Below are the code and all the weights of a small trained network. Each question names an input and a class and asks about switching units off, where a switched-off unit gives its printed mean instead of its output.

import numpy as np


def w(rows, s, z=0):
    codes = np.array(rows[::2]) - 128.0
    scale = np.full(codes.shape[1], s)
    scale[-1] = z or s
    return codes * scale


def f(y):
    return y / 2 * (1 + np.tanh(0.7978845608 * (y + 0.044715 * y**3)))


def log_softmax(a):
    a = a - a.max(-1, keepdims=True)
    return a - np.log(np.exp(a).sum(-1, keepdims=True))


def net(x, mask):
    res = np.array(x, float).reshape(1, 7) / 4 @ E
    y = f(res @ A[0][:, :-1].T + A[0][:, -1])
    res = res + np.where(mask, y, B[0][:, -1]) @ B[0][:, :-1]
    return log_softmax(res[-1] @ U[:, :-1].T + U[:, -1])


A, B = {}, {}
E = w([
[141,164,6,149,86,128,217,140,113,131],'x0',
[120,108,175,150,91,190,170,204,161,172],'x1',
[186,97,168,190,139,155,126,93,204,174],'x2',
[74,52,43,124,126,69,99,58,167,117],'x3',
[102,86,89,92,70,140,154,194,115,135],'x4',
[63,167,132,185,90,115,128,153,160,93],'x5',
[81,164,146,166,103,112,187,191,85,193],'x6',
],0.012)
A[0] = w([
[119,195,173,151,137,116,138,136,67,151,57],'n0',
[111,183,123,135,120,151,165,252,111,111,45],'n1',
[199,144,97,122,144,119,151,86,99,170,167],'n2',
[34,148,72,116,133,100,135,118,80,126,81],'n3',
[137,75,99,57,122,138,129,167,108,138,98],'n4',
[128,105,125,83,143,134,124,118,129,115,153],'n5',
[91,133,26,191,106,115,142,117,152,119,210],'n6',
[106,109,153,169,123,151,133,112,200,109,159],'n7',
[125,155,80,80,138,113,103,72,106,38,2],'n8',
[179,125,110,149,115,130,124,95,150,127,80],'n9',
],0.019,0.0033)
B[0] = w([
[126,180,219,140,170,38,145,137,85,117,204],'n0',
[124,183,130,150,16,228,128,167,122,81,253],'n1',
[141,100,110,237,165,200,150,77,99,172,188],'n2',
[3,109,55,171,142,148,141,57,98,148,223],'n3',
[137,90,147,31,141,91,148,148,92,201,191],'n4',
[145,116,129,66,113,136,117,133,128,160,159],'n5',
[173,131,56,110,161,18,205,190,182,86,231],'n6',
[83,86,150,109,124,159,82,173,197,134,183],'n7',
[152,173,103,97,72,179,49,36,111,62,225],'n8',
[205,118,125,162,143,128,136,133,145,132,164],'n9',
],0.014,0.024)
U = w([
[70,62,219,125,164,148,46,126,255,147,55],'0',
[200,110,168,197,181,183,159,80,135,177,89],'1',
[40,121,54,124,123,80,209,78,121,113,69],'2',
[118,77,150,19,121,132,152,113,86,201,90],'3',
[74,188,251,166,184,79,111,100,97,122,98],'4',
[178,98,80,123,134,91,196,130,245,100,111],'5',
[176,130,117,72,144,142,59,6,131,90,118],'6',
[77,188,174,145,46,186,216,180,82,130,253],'7',
],0.008,0.0039)

Each question gives the input, the list of numbers given to net, and the class t.
The units are the neurons (one row each of A and B). Each row of codes is followed by its name. A weight is (code - 128) times the scale printed after its matrix; where a second scale follows, it is the last column's (A, B and U).
mask holds one flag per neuron, in row order. A switched-off neuron (its flag False) gives its mean, the last column of its row in B, instead of its output. The means were averaged over made-up inputs and are rounded, as every weight is.
A unit's drop is (log p(t) with every unit on - log p(t) with that unit switched off) / (log p(t) with every unit on - log p(t) with every unit switched off).
The circuit of an input: a set's keep is (log p(t) with only the set's units on - log p(t) with every unit switched off) / (log p(t) with every unit on - log p(t) with every unit switched off). Starting from all 10 units, units are removed one at a time, each time the one whose removal leaves the highest keep (on an exact tie, the one counted first), for as long as the keep stays at least 0.8.
circuit, biggest first: the units of the circuit, biggest drop first
k most important neurons: the k neurons with the biggest drops, biggest first
drop of u: that unit's drop, to one decimal
input [-5,2,5,7,8,3,4], class 0: circuit, biggest first -> (n7)
input [-7,1,-2,4,0,-2,0], class 3: circuit, biggest first -> (n8; n5; n1)
input [-4,3,-4,2,2,7,-2], class 0: 3 most important neurons -> (n7; n1; n6)
input [-2,5,-3,3,-7,2,6], class 4: circuit, biggest first -> (n0; n1)
input [-7,-4,4,5,3,-8,0], class 3: circuit, biggest first -> (n4; n5)
input [-4,2,-8,5,7,-1,-5], class 3: 2 most important neurons -> (n4; n5)
input [6,0,-8,-2,6,7,-3], class 2: 3 most important neurons -> (n3; n6; n0)
input [-6,5,-2,0,-6,-4,0], class 0: 2 most important neurons -> (n1; n8)
input [-5,-4,7,6,2,-2,-2], class 0: 2 most important neurons -> (n7; n6)
input [-8,3,-5,-7,0,3,-7], class 4: circuit, biggest first -> (n1; n0)
input [-1,-6,6,-1,-7,2,3], class 1: 2 most important neurons -> (n2; n9)
input [-1,1,7,-3,8,-5,-2], class 3: drop of n6 -> 0.1
input [-6,8,4,7,4,-4,-8], class 0: drop of n7 -> 2.4
input [-8,2,-8,-2,6,-3,-8], class 3: circuit, biggest first -> (n4)
input [3,1,5,2,-1,-5,0], class 1: drop of n9 -> 0.0
input [-3,5,-6,-1,7,-8,2], class 3: drop of n4 -> 2.8
